Below are the code and all the weights of a small trained network. Each question names an input and a class and asks about switching units off, where a switched-off unit gives its printed mean instead of its output.

import numpy as np


def w(rows, s, z=0):
    codes = np.array(rows[::2]) - 128.0
    scale = np.full(codes.shape[1], s)
    scale[-1] = z or s
    return codes * scale


def f(y):
    return y / 2 * (1 + np.tanh(0.7978845608 * (y + 0.044715 * y**3)))


def log_softmax(a):
    a = a - a.max(-1, keepdims=True)
    return a - np.log(np.exp(a).sum(-1, keepdims=True))


def net(x, mask):
    res = np.array(x, float).reshape(1, 8) / 4 @ E
    y = f(res @ A[0][:, :-1].T + A[0][:, -1])
    res = res + np.where(mask, y, B[0][:, -1]) @ B[0][:, :-1]
    return log_softmax(res[-1] @ U[:, :-1].T + U[:, -1])


A, B = {}, {}
E = w([
[172,84,42,118,42],'x0',
[129,131,127,128,128],'x1',
[128,129,128,128,128],'x2',
[33,186,97,159,74],'x3',
[127,126,128,128,127],'x4',
[129,133,127,128,128],'x5',
[124,120,130,127,127],'x6',
[110,159,125,2,127],'x7',
],0.013)
A[0] = w([
[96,135,131,132,103,131],'neuron 0',
[67,144,100,135,105,89],'neuron 1',
[121,117,135,126,114,139],'neuron 2',
[123,131,128,120,135,82],'neuron 3',
[106,138,120,58,127,52],'neuron 4',
[133,125,141,125,118,95],'neuron 5',
[73,159,209,128,195,111],'neuron 6',
[101,147,124,137,111,115],'neuron 7',
[113,150,107,135,130,94],'neuron 8',
[144,114,101,118,170,55],'neuron 9',
[133,131,122,127,127,112],'neuron 10',
[112,125,144,128,101,105],'neuron 11',
[122,135,156,128,144,85],'neuron 12',
[125,138,117,105,136,95],'neuron 13',
[119,135,161,129,140,105],'neuron 14',
[159,126,145,122,128,98],'neuron 15',
[108,125,142,129,153,77],'neuron 16',
[116,133,125,77,124,88],'neuron 17',
[155,117,123,249,133,3],'neuron 18',
[117,137,122,86,128,89],'neuron 19',
[114,131,131,129,160,66],'neuron 20',
[168,103,39,107,62,111],'neuron 21',
[115,135,148,129,150,74],'neuron 22',
[41,150,99,144,83,80],'neuron 23',
[123,138,137,72,115,82],'neuron 24',
[169,118,141,112,140,84],'neuron 25',
[112,136,116,74,138,84],'neuron 26',
[163,116,144,113,139,90],'neuron 27',
[224,97,152,107,161,104],'neuron 28',
[163,105,56,121,61,111],'neuron 29',
[147,116,113,108,69,114],'neuron 30',
[68,142,107,134,99,112],'neuron 31',
[135,148,125,130,134,76],'neuron 32',
[193,104,145,111,140,94],'neuron 33',
[110,136,140,131,144,141],'neuron 34',
[111,131,111,129,175,94],'neuron 35',
],0.02,0.0053)
B[0] = w([
[124,134,116,97,135,160],'neuron 0',
[144,128,107,69,120,188],'neuron 1',
[137,122,138,122,133,131],'neuron 2',
[118,134,130,130,129,127],'neuron 3',
[101,135,147,148,59,184],'neuron 4',
[144,112,117,141,110,125],'neuron 5',
[162,132,137,198,217,252],'neuron 6',
[115,124,105,107,135,159],'neuron 7',
[96,101,116,124,151,143],'neuron 8',
[136,121,114,115,118,139],'neuron 9',
[124,124,132,128,132,127],'neuron 10',
[130,123,131,113,132,136],'neuron 11',
[98,120,138,143,174,151],'neuron 12',
[152,137,131,131,88,141],'neuron 13',
[137,118,131,152,151,155],'neuron 14',
[125,107,129,109,133,141],'neuron 15',
[147,130,140,132,140,148],'neuron 16',
[109,121,152,140,77,167],'neuron 17',
[100,132,177,144,3,220],'neuron 18',
[116,135,150,129,81,160],'neuron 19',
[131,143,130,136,143,143],'neuron 20',
[152,136,149,183,193,226],'neuron 21',
[127,128,132,144,151,151],'neuron 22',
[132,102,75,74,129,219],'neuron 23',
[118,112,153,147,65,171],'neuron 24',
[126,120,108,99,126,154],'neuron 25',
[113,129,144,147,64,171],'neuron 26',
[130,118,112,100,127,152],'neuron 27',
[124,134,80,55,132,205],'neuron 28',
[118,132,140,178,204,215],'neuron 29',
[141,149,150,138,161,174],'neuron 30',
[145,127,103,74,122,190],'neuron 31',
[90,124,133,130,157,125],'neuron 32',
[131,118,91,89,124,174],'neuron 33',
[116,136,150,119,164,153],'neuron 34',
[136,157,130,130,140,144],'neuron 35',
],0.045,0.02)
U = w([
[240,218,193,232,219,251],'0',
[213,168,68,47,137,130],'1',
[145,210,247,205,1,11],'2',
],0.0047,0.0019)

Each question gives the input, the list of numbers given to net, and the class t.
The units are the neurons (one row each of A and B). Each row of codes is followed by its name. A weight is (code - 128) times the scale printed after its matrix; where a second scale follows, it is the last column's (A, B and U).
mask holds one flag per neuron, in row order. A switched-off neuron (its flag False) gives its mean, the last column of its row in B, instead of its output. The means were averaged over made-up inputs and are rounded, as every weight is.
A unit's drop is (log p(t) with every unit on - log p(t) with that unit switched off) / (log p(t) with every unit on - log p(t) with every unit switched off).
The circuit of an input: a set's keep is (log p(t) with only the set's units on - log p(t) with every unit switched off) / (log p(t) with every unit on - log p(t) with every unit switched off). Starting from the 12 units with the biggest drops (on a tie, the unit counted first), units are removed one at a time, each time the one whose removal leaves the highest keep (on an exact tie, the one counted first), for as long as the keep stays at least 0.8.
circuit, biggest first: the units of the circuit, biggest drop first
most important unit: the unit with the biggest drop
k most important neurons: the k neurons with the biggest drops, biggest first
drop of u: that unit's drop, to one decimal
input [-4,-3,1,-6,-2,-3,5,3], class 1: most important unit -> neuron 28
input [7,8,-7,-3,-2,-4,-8,7], class 0: 4 most important neurons -> [neuron 21; neuron 29; neuron 18; neuron 30]
input [5,8,0,-7,-8,4,1,0], class 1: 2 most important neurons -> [neuron 28; neuron 6]
input [6,-6,-3,8,3,5,-1,1], class 1: 4 most important neurons -> [neuron 23; neuron 6; neuron 1; neuron 31]
input [-6,-5,6,2,-2,6,5,7], class 2: 2 most important neurons -> [neuron 4; neuron 26]
input [5,7,-2,7,-7,-1,-8,-7], class 1: 3 most important neurons -> [neuron 23; neuron 31; neuron 1]
input [-1,-2,-3,-2,1,-1,0,1], class 1: 2 most important neurons -> [neuron 18; neuron 21]
input [7,-6,3,-6,5,7,-4,8], class 2: 2 most important neurons -> [neuron 6; neuron 4]
input [4,-6,-5,5,4,-1,8,-5], class 1: 2 most important neurons -> [neuron 23; neuron 6]
input [-4,-1,3,-1,-8,1,2,-6], class 2: drop of neuron 18 -> 1.9
input [-5,4,-1,-1,-6,1,1,-8], class 2: drop of neuron 18 -> 2.7
input [8,-2,-5,5,-8,3,2,7], class 0: drop of neuron 18 -> 0.3
input [-4,7,3,-1,-5,1,3,-6], class 2: drop of neuron 33 -> 0.0
input [-5,1,-1,-7,-4,1,5,2], class 1: circuit, biggest first -> [neuron 28]
